Each row has a hidden value. The values are split into ranges, and the group after each row names the range that its value falls in. Each part has its own value, ranges and names.
[-362 -191  375  131   31 -455 -153    5    8 -228   40 -467  131 -112
   60   39  163  121  -46  -63  229  -62   20   89  163   42  362 -320
  -17  163 -125 -312 -360 -119  322 -212  -43 -129  461  348   -7   47
 -143  -48  -21  523 -132 -290 -346  189 -292  -21] => W
[ -68 -272 -136  130   -1 -191 -179 -184  -84 -152  227 -136  127 -215
  -51  328  175  -55  -42 -298  269 -151  101  206  -87   68  250 -229
  112   82   -4   20 -118 -101  222 -249 -189 -172  301  157   40   87
   45  -66  -91  409 -117 -311   -5   91 -429 -194] => B
[ 138   65  251  154   74 -427 -244  279  332 -102  -59 -205  249  -15
  288  -77  171  206 -553 -211 -167   82 -171  265  154   90   88   47
  296 -243 -354 -263 -404 -206  408  151  360  160  397 -211 -137   49
   24  -62 -179  149 -349 -278  111   46  284  470] => W
[ -45  -78  232  127  -56   22  -35 -105 -106 -323 -194   83  -13   46
 -128 -176    0  -22  -73 -120  -43  -16 -173  308  404  -43  455 -176
 -192   95 -107 -350 -398  -95  348  -32  109   10  150  173  -46  -37
  -54  -98  172  354 -224 -110   47 -159  143   88] => R
[ 272  -78  -56  -91   -9  108  -17   77  191  152  285  314  330  142
  195 -214  151 -333  561   82  215  233   70 -109 -141  -92 -364  404
  -50   13  206  488 -149  247   56 -210 -119 -111 -240  -94   -5   18
  342   78  150   44  -86 -180  375  174  164 -113] => N
[-115  233   46  -94 -136   28  233  -41  451 -204 -231 -167  184  133
   52  165 -164 -185 -335  134 -101  119   57  430 -123  -47   -3  332
 -249  121  -73 -198  -78   18  250  148  -28   17    8 -212  -56 -436
 -140 -169   79  -62   87   57   63  -22   61   56] => L
[ 413   91 -390  280   25   26 -592  -14  202  204  130  406 -162  -88
  265   77  331  204 -566  144  276   68  453 -130 -306 -113 -408  243
   52 -554 -197   20 -237  333   18  739 -154  148   19 -445 -346   90
  195 -184 -278 -399   86  -43  277 -226 -108  -97] => C
[  24  175  127 -314  -98   34  318   51  290  -95   76  -84  352  221
  207  -46 -150 -178  -27  -20  -65  298   -3  110 -182  -22 -240  448
  -20  247   48  126  331    8  117  126  -43  -76  -60 -173  -93 -231
  -38  -25  -71  -22   -4 -205  203   37  -52   57] => W
[ 333  323 -451  163   56 -316 -339  -92  234  341  162  317 -100 -416
  418  -20  428  159 -304  269  212 -158  223  -73   52   86 -312   63
 -410 -358 -137 -337 -229  607  -51 -202 -224  274 -380 -185 -221  217
   96 -239   81 -303  -80  332  -17  -11  347  -89] => B
[ 221   28 -347 -138   57 -168    0 -238   17  290  165   88 -414 -110
  435 -271  225  380 -289  245 -111 -102  213 -115  282 -106 -208  -19
 -408 -125 -202 -113  176  439 -121 -369   95  582 -578  223 -200  102
 -164 -399  -91   49  220  281 -201 -121  -75   10] => E
[ 118 -134  -10   -5  -48  -24  -40  -32 -247   27  -28  150  -64   45
  -31  158   28 -162 -137 -323   73  -39   -2  108  148  -37   87   -1
   69  107  159  -18   80   20  188   59 -139 -256  173   18  -75   12
    9 -106  110  263  -14 -271    2 -122 -188  -38] => D
[   8 -390   78 -117 -174  -39  126  -33  192  -78  101 -262  103  182
  150   83   15  362 -316   13  235  -28  297  397  181  -31 -118 -182
   26  130 -327  242 -168 -262  248  119  482  169  158 -202 -168 -119
 -184 -149  -47  258   97 -190 -228   45 -515  261] => X
[ 622 -158  124 -266  378  340  226   12 -435   25  103  390  -70  318
  221 -384  199  289  205 -190  142  -40 -271 -308 -113  -85 -142 -288
  -37   95  126 -244  191 -105 -278  -75  547 -447 -354 -450   54  465
  150   86  234   89   42 -170 -265 -206 -549 -343] => W
[ -57 -351  206    7 -185  -40 -145 -146 -195 -304  -13   54  -49   98
 -166   28  -81   76  -83 -163  144  122 -267  406  437   21  352 -353
   24   91 -215   -1 -282 -280  481 -112 -143   86  352  244 -223  130
  -42 -237   58  568 -389 -336   86  -35 -228  278] => D
[ 224  187 -316  -52   69 -200 -189  148  119  263  239  153   66 -116
  237 -137  381  -86   85   58  281 -155  295 -158  -44  141 -217  302
 -160 -103   84  349 -179  536   56  -48 -205  -83 -268  -81 -122  151
  279   19   79  -31   15  -81   30   25  123 -246] => U
[-224   38   59   94   34 -231 -105    0  -11 -188  -73  -70   12 -145
  -21  377  127 -217   26 -307  167   15 -383  173   40   80  355 -267
 -136   27   60 -481  -97 -141  297 -516 -374 -226  311  200   90  145
  -89 -251  156  478 -229 -182 -154   27 -212  -72] => N
[-123 -208  365  -84 -189   87   15  137 -246 -288 -248  -78 -127  364
 -290 -194   11  148  160  -51  153 -298  102   47  713   15  408 -299
 -318  413  -40  -15 -436   30  384  -35  149 -273  168  233  -78   67
    3   41  261  421   -8 -248 -246  -97  -55  -39] => D
[ -36 -233  218  -78  -42   66   18 -136 -365 -266   14 -101 -165  243
 -303   11  -31  115   44 -228  113 -138   30 -135  350   -7  298 -221
  -18  390   78 -196  -49   88  182  123   -8 -520  161  263 -125  177
  198   46    5  310   17 -341 -146 -129 -350 -290] => B
[-209   25   47   62  -44   13  -92  -94  197   81  247  173  420 -125
  265   82   69 -419  322   43  276  340  176  108 -360 -155  -70  235
 -121   16  258  105  130  -32   77 -178 -491   21   81  148   86 -172
    5 -109 -103  161 -165 -190  379  199   89  -86] => C
[-179   24  103 -259  -26  292  393   -2  314 -128   38  -71  281  277
  165 -223  -13 -128  316  184  144  124  200  259 -135 -111   23  199
 -396  242   59  232  -38  -85   77 -156  240   60 -289  -40  136 -287
  -69  -45  108  193  149  -32   11   31 -109 -123] => X
[-119 -188 -185  172 -110 -374 -188 -162  144  -43  331 -128  238 -352
   89  157  224 -183  143 -186  170  -44  122  183  120   66  122    6
    8   40  -44  146 -213  121  278 -507 -241  143  150  372   14    0
   42  -90  -64  400 -196 -187  165  201   18   -1] => L
[  27 -137  -44  -44  298  -39  -14 -116 -200  -27  185 -120   20  -34
  122 -105  221  132 -131 -271   28 -210  117  170 -115   29  410 -203
   76   21   60  -26   -9 -152   52 -180  233  -96  -34  143  142  155
  148  -20 -184  409  -50 -282  -56  -29 -249 -252] => W
[ 123  258 -125   19  206  -36 -164   47   76  136  204   73   18  -51
  341  -47  331  230 -112  -41   84 -132  314 -432 -192  -42 -112   31
 -182  -50   69 -371  243  264 -197    0   22 -123 -198  -59   28  225
  142  -20 -348 -204   98  -46   20  -72   14 -339] => L
[ 125   32  137 -155  -10   37   35   98 -285 -108 -129   91  -18  170
  -67  -80   46  133 -119 -201   47 -295    0   77  366  115  289 -225
 -177  285   48 -140    2    8  198  -39   43 -287   33  -30  -61  176
   48   13   91  194 -149 -219  -97 -118   25  -59] => U
[ 553 -431 -185   60  218  718 -131 -382 -405   24  137  653 -243  181
  295 -477  234  610  -59  199  165 -196  487  -77 -165 -432  -15 -501
 -331 -160 -125  -49   77 -236 -373  105  596  394 -459 -284   83  171
 -136 -130 -229  -50  228   88  110 -315 -523 -295] => L
[ 162  -39 -129   58   33  152 -148  -59 -258 -381  -30  133   12  -18
 -184   36  182  111 -120 -326  163 -355   57  107    9  112  423 -280
  -96  112  -78 -115 -148  -96  187   60   12 -236  150 -113   40  183
   23   59  -35  208 -104 -267   48 -239 -350 -327] => C
[ -34 -267 -224  102   52 -235  -90  -29  -60  -86  333 -163  122 -220
  -19  -79  415 -138  362 -289  340 -284  251   -4   78  117  215  -11
    2  102   38  401 -404  218  190 -327   94 -161   23  272  115   97
  143  129  138  520   78 -285 -148   31 -348 -371] => R
[  33  -27   37 -186  -73   16  191   53  351  164  -91  -12  199  197
  194    0  -41 -213  -26  373  211  105  205  444 -130  -68 -252  298
 -252   60   55  363 -279  106  193   -6  -31   10 -159 -283  -83 -350
   -7 -145  343   63  107   42  -89  189   -4   72] => E
[ 285 -149  227   23  193  228  -88  -75 -508   57 -205  451 -138  172
  -10 -264   38   28 -125  -68   69 -109  -76  213  188 -119  335 -290
 -113   19  189 -228 -180 -107   92  144   79 -250  -19  -94  -35  135
  113  -66  244  237 -193 -150  -21 -175   73  -67] => E
[  -5 -184 -460  -33  -61   84  -20 -352  138  152  201  -14 -527  -13
  260   46  231  408 -134  204   37 -139  429 -152  226 -249 -165 -164
 -504  -93 -220 -124  132  306 -138 -454  161  554 -499  326  -64   36
 -179 -477 -205  122  479  286 -220 -155 -432 -171] => L
[ 190  360 -306  -72  124 -273 -238  -62  310   55  301 -151  -30 -139
  431   -4  280  449 -455  255   55  -73  379 -469 -366   47 -378  181
 -163 -121 -239 -283  298  477 -181  144 -196  149 -232 -126 -241  178
   39 -111 -558 -438  153   49    5   -1 -220 -298] => N
[ 120 -198  -50   11  -99  -14  -38  -50 -173 -179  -54  -13  -60   59
 -203  197   44  115 -338 -398   50 -278    9  382  401  131  339 -249
   72  140 -110  -50 -213 -123  359   37  193 -199  218  -46 -102  109
  111  -71   57  324 -152 -275  -24 -152 -129   63] => L
[  64 -312   20   24   39  287 -111 -161 -200 -182   96  124  -33  198
 -169   77   84  120  179 -122  201 -167  117   33   78  -89  278 -347
 -109  162   62  -53 -155 -130  104 -194   54 -267   31  103   74  197
  254  -24  -87  267  -68 -239  101  -13 -256 -277] => L
[ -62   68   25  187  -97  -77 -279   31 -102 -121   26  155   47  -79
  -86   51  158  -25   -8 -370  -44 -179   28   -1  494   58  417 -147
 -114   94   38 -306 -112   68  300 -220 -142  -74  180  345    1  196
  192  -48 -187  224 -342 -230  326  -90  499   49] => R
[ 132  -47  197 -187   34  234  194   26   39  -70   45  200  216  249
  194 -221   23  -40  350   37   87  150 -108  -10  -18 -130  -76  -15
 -247  179   90  -49   68 -114   10 -302  129  -68 -185 -106   86   43
   -6  -33  126  148  -76 -105   86   43  -58  -51] => W
[-154 -340 -126  -13 -181  198   25 -238  231 -265   60 -244  -31  198
  -24  551 -100  116 -167  -79   52   24  253  112 -228 -248  -45 -147
  -58  168 -133  -54  251 -288  104 -192  -36   73  214   51   73 -214
 -225 -291 -367  178  301 -155   47   37 -756 -104] => B
[ -39   94   57 -390 -161  133  319 -110   44  -53   32   53  182  181
  121 -116 -180  -41   21  156   33   70   89  288  102   17   -7  104
 -353  366   43  178  316   26  128 -166 -191   98 -245   37 -115 -151
 -112 -150   19  112  -96  -59  110   45   17   55] => E
[  89 -155  -21  144  -40   48 -240 -131    7 -378  174  142  299  -99
  -51   98  150   83  176  -93  289  -82  -67  103  -70   58  221 -347
 -115   85 -149 -139 -233 -181  206 -318 -161  -61  201  -19   31  213
   68    8 -128  174 -374 -214  258   89 -174 -126] => X
[ -84  214   63 -113  -96 -112  -37  -44  -26 -220  -61   63   25  -40
  -24  251  -15   14 -157 -108  182   38 -323  171  154  180  199 -242
 -265  140  -64 -474   89  -28  265 -226 -452 -172  147   15 -170  223
  -50 -242   67  172 -356 -119  -40  -39  -88   13] => N
[ 456  105 -272  165  149    8 -224  -76  126   -7   45  210  -16  -90
  301    0  211  181 -563 -109 -119  -17  165  -60 -338 -125 -202  177
  101 -306 -172 -266   65   86  -62  370  189  138  -36 -412  -89  -14
  -31 -100 -281 -270  106  -28  204 -230 -161  -91] => B
[ 419  236  -90   53 -127 -383 -218  222  254   88 -118   48   79  -62
  263   40  121  151 -696    0  -86  -86  127   27  149  101 -371  313
   74 -124 -267  -95 -123  332  238  434    1   75  143 -457 -365  -68
  -77  -68  -30 -318  -53  -43   42  -75  208  290] => E
[ 307  428 -176   66    4 -316 -173   18  118  220   15  282  -75 -250
  335 -161  243  -12 -378   89   42   61   45 -147  124   65 -311  343
 -219 -213  -54 -376  -55  602   30  269 -215   57 -207 -200 -331   79
   20 -141  146 -289  -53  144   -3 -185  334   -6] => C
[  57   35  -52 -307 -205  115  235   17  302   25  108   78  259  217
   63    4  -67 -229  200  187  261  173  102  293   -3   57 -278  339
 -229  193   52  448  -87  172  214  -49 -160  -86 -212 -199 -162 -144
  157  -71  251   48  -42  -93  137  119   -2    7] => W
[ 312  -45 -323  137  -68  376 -320 -130  144 -327   21  190 -215  250
  -43  139   94  165 -147   53  -26   -3  343 -522 -410 -314 -282  219
  -88  -94 -161  -64  129  225  -82  398 -146    8   -1 -180  -80  -63
   -9  -80 -468 -343  434  -96  339 -283 -608 -449] => W
[ 207 -296   85 -173  154  170  129  -19   39  -12  231    1  168  198
  317 -323  184  460  -43    3  174  -55  163  258   24  -38   31 -303
  -40   10 -225  174 -122 -350   25 -124  705  201 -184 -227   25  165
   34  -44 -116  266  -81 -176  -74   18 -295   91] => R
[  45 -142   88   61 -140  243   63 -125  135 -169  117  265  357   93
   72 -343   21 -373  555  194  179  238  235  -16 -133 -263 -136  366
 -249  177  136  321 -207  160   78   24  -87   46 -114   60   50 -330
  -37  105  150   73   67  -87  355   33   28 -179] => X
[ 314   19   84  188 -178 -301 -311    1  270  -22 -136   60   81  -20
  220    0  -17  139 -575  254 -114  101  128   56  107 -121 -338  219
   22 -126 -295 -214 -250  227  244  351 -119  243  232 -250 -355 -201
 -144 -138 -103 -283  -84   15  189   54  207  337] => U
[ 180 -139   61 -142  -95  210   87 -130 -326 -344 -123  102 -207  308
 -330    3 -126   17  -18 -294 -136 -122 -199   -9  378  -16  282 -111
  -64  329   24 -159   38   44  229  -20  -12 -329   32  135 -104  121
  130  -36   62  245  -33 -255   78 -235 -214 -158] => N
[ 154  152 -172  137  -20  -63 -109  -73 -130  162 -117  338 -320 -142
  255 -335  222 -103 -211  -39 -120  -16  199 -110  291 -202  -14  270
 -317 -169   34 -191  -21  432   27  159  -21  318 -229  160 -116 -145
 -258 -225  158   75  245  122  -23 -378  147  -45] => N
[ 190   27   26 -365   58  378  122   11  137   73  218  343  297  306
  253 -431   46   75  332  370  295  153  127  248 -146    7 -109   63
 -340   52   19  498  -69  -45   41 -140   17  140 -464 -216  -72  109
  273  -45   22   48 -263  -96  306  123  132  -29] => U
[ 130  295 -284  189   -2   88 -373   -7  196 -141  -29  153  -72  -32
   50    5  252  108 -234  116   30 -228  431 -270 -159  -66   17  184
 -311 -128  -89 -222 -140  396   28  247 -219   35  -86  -78  -54   -9
  103  -28 -312 -320  147   30  268 -185  105 -372] => C
[  72 -281  240    1   88   48  -87   19 -561  179  -67  260 -206  188
  -82  -67   29 -112  -64 -451    1  -41  -77  141  470  -87  380 -190
  166  103  302  -22    3 -108  232   71   31 -347  181  269  -51  168
  212 -110  119  537 -175 -411   -3 -165   84   77] => E
[ 265  574 -411  140  150   88 -411  160    6  109  127  393 -145 -112
  286 -102  423   90 -317 -284  -77 -154  419 -652 -222  -39  -91  382
 -132 -266   93 -299  406  494 -183  484 -204  -37 -190 -100  -53  211
  158   -8 -546 -425  165 -112  383 -454  206 -423] => C
[ -28   88  223 -265  161  172  276   15 -131  151   37  148   79  234
  201 -330   17 -164  221  -45   12  135    2   63   56  -95  125  137
 -209  185  321  -25  179   25   -8 -103   90 -190 -289  113   69   -1
  139  -45  135  256  -25 -153    7  -46  157 -126] => N
[  40  -88 -389   73   -5 -141 -198 -189   78 -312  195  -99    8 -188
 -137  365  183  -89  -16 -283  107 -160 -123  133 -139  141  242 -106
    4  -14 -123    2 -136   47  258 -465 -322  -55  117  158   31  160
  129 -141 -125  318 -124 -205  147   16 -398 -272] => W
[ -15 -264   76   46 -210  164  -52 -110 -241 -255 -162  121 -174  160
 -234   97  -51   39 -169 -295   34 -110    9  303  482  -68  364 -249
  -91  162  -83  -87 -163 -173  360   62   58  -39  244  140  -94  -11
  -89 -174   82  406  -65 -242   39 -238 -188   92] => C
[  44 -140  175 -170 -253  -75  253 -162 -325 -229 -134 -131 -225  190
 -227  -71 -174   75 -154 -268 -240 -177   -7  -44  741  -25  180  -26
 -125  535   -5 -249  152  242  230    7  105 -214   35  323 -202  -55
 -117  -36  133  256  123 -158 -170 -212 -100    4] => C
[ 134   66  279 -148   14  242  144  -64   57  187    5  341  372  168
  374 -130 -120  -19    5  189   -2  187  111  227  -76 -202 -122  -11
 -258  155  203 -231  298 -205  -59 -154    1   53 -168 -209   47 -101
  -19 -103  -63 -116 -248   -8  320  169  424  174] => W
[ 261  245   25 -351  111  295  191  110   91   91  123  336  225  320
  241 -278    7  -77  343   29 -126  118 -119 -144  -42  -36 -123  215
 -266  170  211   66  352   98  -65 -381  -36  -76 -480  -70   65  155
  301  -22 -105  -71 -200  -85  399   48  401  -72] => E
[ -74 -169  -62   12 -206  197   20  -19  137 -543 -230 -249 -174  349
 -490  445  -40   36   48 -180   24 -320  -24   11  259   -1  279 -188
 -241  335 -128 -213 -334   30  344 -242   38 -405  185   62   54  -18
  111  -60   56  196  206 -133 -101  -98 -417 -296] => R
[-113  135   46 -295 -209   60  391  -29  294   51  -10  -94  230  201
  145  279 -224 -286  -56  -43  -66  208   95  202  -43  -87 -244  374
 -166  341  191  -11  452   42  103  -97 -158 -132  -78  -72  -28 -334
  -95 -168   21   -6  126  -73  103   77    7   65] => C
